Here is a tiny trained network, its code and every weight. The questions are about switching its units off for an input and a target symbol, where a switched-off unit gives its printed mean instead of its output.

import numpy as np


def w(rows, s, z=0):
    codes = np.array(rows[::2]) - 128.0
    scale = np.full(codes.shape[1], s)
    scale[-1] = z or s
    return codes * scale


def norm(h):
    return h / np.sqrt((h * h).mean(-1, keepdims=True) + 1e-5)


def f(y):
    return np.maximum(y, 0)


def softmax(a):
    e = np.exp(a - a.max(-1, keepdims=True))
    return e / e.sum(-1, keepdims=True)


def log_softmax(a):
    a = a - a.max(-1, keepdims=True)
    return a - np.log(np.exp(a).sum(-1, keepdims=True))


def net(x, mask):
    ids = ['ΘΣβλτω'.index(c) for c in x.split()]
    T = len(ids)
    res = E[ids] + P[:T]
    r = norm(res)
    for j in range(3):
        rows = slice(3 * j, 3 * j + 3)
        q, k, v = (r @ M[0][rows].T for M in (Q, K, V))
        z = softmax(np.where(np.tri(T) > 0, q @ k.T / 3**0.5, -1e9)) @ v
        o = O[0][rows]
        res = res + np.where(mask[j], z, o[:, -1]) @ o[:, :-1]
    y = f(norm(res) @ A[0][:, :-1].T + A[0][:, -1])
    res = res + np.where(mask[3:7], y, B[0][:, -1]) @ B[0][:, :-1]
    return log_softmax(norm(res)[-1] @ U[:, :-1].T + U[:, -1])


Q, K, V, O, A, B = {}, {}, {}, {}, {}, {}
E = w([
[93,84,93],'Θ',
[22,167,109],'Σ',
[159,147,130],'β',
[163,88,105],'λ',
[169,254,6],'τ',
[156,141,137],'ω',
],0.0042)
P = w([
[1,101,121],'0',
[73,101,145],'1',
[85,95,162],'2',
[119,108,194],'3',
[131,114,206],'4',
[130,111,210],'5',
],0.00093)
Q[0] = w([
[126,3,140],'H0',
[25,151,26],'H0',
[43,69,47],'H0',
[198,97,164],'H1',
[170,132,196],'H1',
[84,126,34],'H1',
[146,140,187],'H2',
[179,80,157],'H2',
[201,93,150],'H2',
],0.0053)
K[0] = w([
[229,113,174],'H0',
[96,3,86],'H0',
[163,23,106],'H0',
[150,56,129],'H1',
[182,86,113],'H1',
[49,171,143],'H1',
[97,114,119],'H2',
[73,167,142],'H2',
[47,181,111],'H2',
],0.005)
V[0] = w([
[204,145,29],'H0',
[80,82,156],'H0',
[84,19,121],'H0',
[168,189,165],'H1',
[227,57,130],'H1',
[150,250,184],'H1',
[134,169,65],'H2',
[31,201,41],'H2',
[212,122,161],'H2',
],0.0024)
O[0] = w([
[123,104,10,63],'H0',
[135,81,188,122],'H0',
[136,29,168,48],'H0',
[131,67,114,186],'H1',
[81,109,5,38],'H1',
[122,57,141,253],'H1',
[74,119,87,138],'H2',
[162,87,39,218],'H2',
[63,129,187,86],'H2',
],0.0024,0.00078)
A[0] = w([
[101,2,102,118],'N0',
[29,105,136,106],'N1',
[82,155,158,120],'N2',
[6,23,180,7],'N3',
],0.0035,0.0019)
B[0] = w([
[108,214,185,251],'N0',
[197,68,130,252],'N1',
[93,101,102,198],'N2',
[252,116,94,253],'N3',
],0.0047,0.0014)
U = w([
[217,29,130,103],'Θ',
[74,61,52,253],'Σ',
[70,219,133,47],'β',
[146,161,134,40],'λ',
[99,195,30,94],'τ',
[97,142,247,209],'ω',
],0.011,0.0052)

Each question gives the input, a string of symbols that net reads in full, and the target symbol t.
The units are the heads (3 rows each of Q, K, V and O) and the neurons (one row each of A and B). Each row of codes is followed by its name. A weight is (code - 128) times the scale printed after its matrix; where a second scale follows, it is the last column's (O, A, B and U).
mask holds one flag per unit, heads first, then neurons. A switched-off unit (its flag False) gives its mean, the last column of its rows in O or B, instead of its output. The means were averaged over made-up inputs and are rounded, as every weight is.
A unit's drop is (log p(t) with every unit on - log p(t) with that unit switched off) / (log p(t) with every unit on - log p(t) with every unit switched off).
The circuit of an input: a set's keep is (log p(t) with only the set's units on - log p(t) with every unit switched off) / (log p(t) with every unit on - log p(t) with every unit switched off). Starting from all 7 units, units are removed one at a time, each time the one whose removal leaves the highest keep (on an exact tie, the one counted first), for as long as the keep stays at least 0.8.
circuit, biggest first: the units of the circuit, biggest drop first
k most important neurons: the k neurons with the biggest drops, biggest first
which heads matter: for each layer, one digit per head in row order, 1 if its drop is at least 0.15 and else 0, layers parted by /
drop of u: that unit's drop, to one decimal
input β λ ω, target τ: which heads matter -> 110
input λ ω β λ, target ω: 2 most important neurons -> [N0; N3]
input τ β ω, target Σ: 2 most important neurons -> [N0; N3]
input λ ω ω, target β: circuit, biggest first -> [H1; N1; N3]
input λ ω Σ Σ, target Σ: which heads matter -> 100
input ω ω ω, target ω: which heads matter -> 101
input β λ λ ω ω, target β: which heads matter -> 111
input τ β Θ ω, target τ: 3 most important neurons -> [N1; N3; N0]
input ω τ β Σ Σ, target Σ: which heads matter -> 000
input ω Σ Θ, target Θ: drop of N3 -> 1.1
input ω ω β, target ω: drop of N3 -> 0.9
input ω ω Θ, target Θ: drop of N2 -> 0.0
input ω ω λ, target ω: drop of H2 -> 0.4
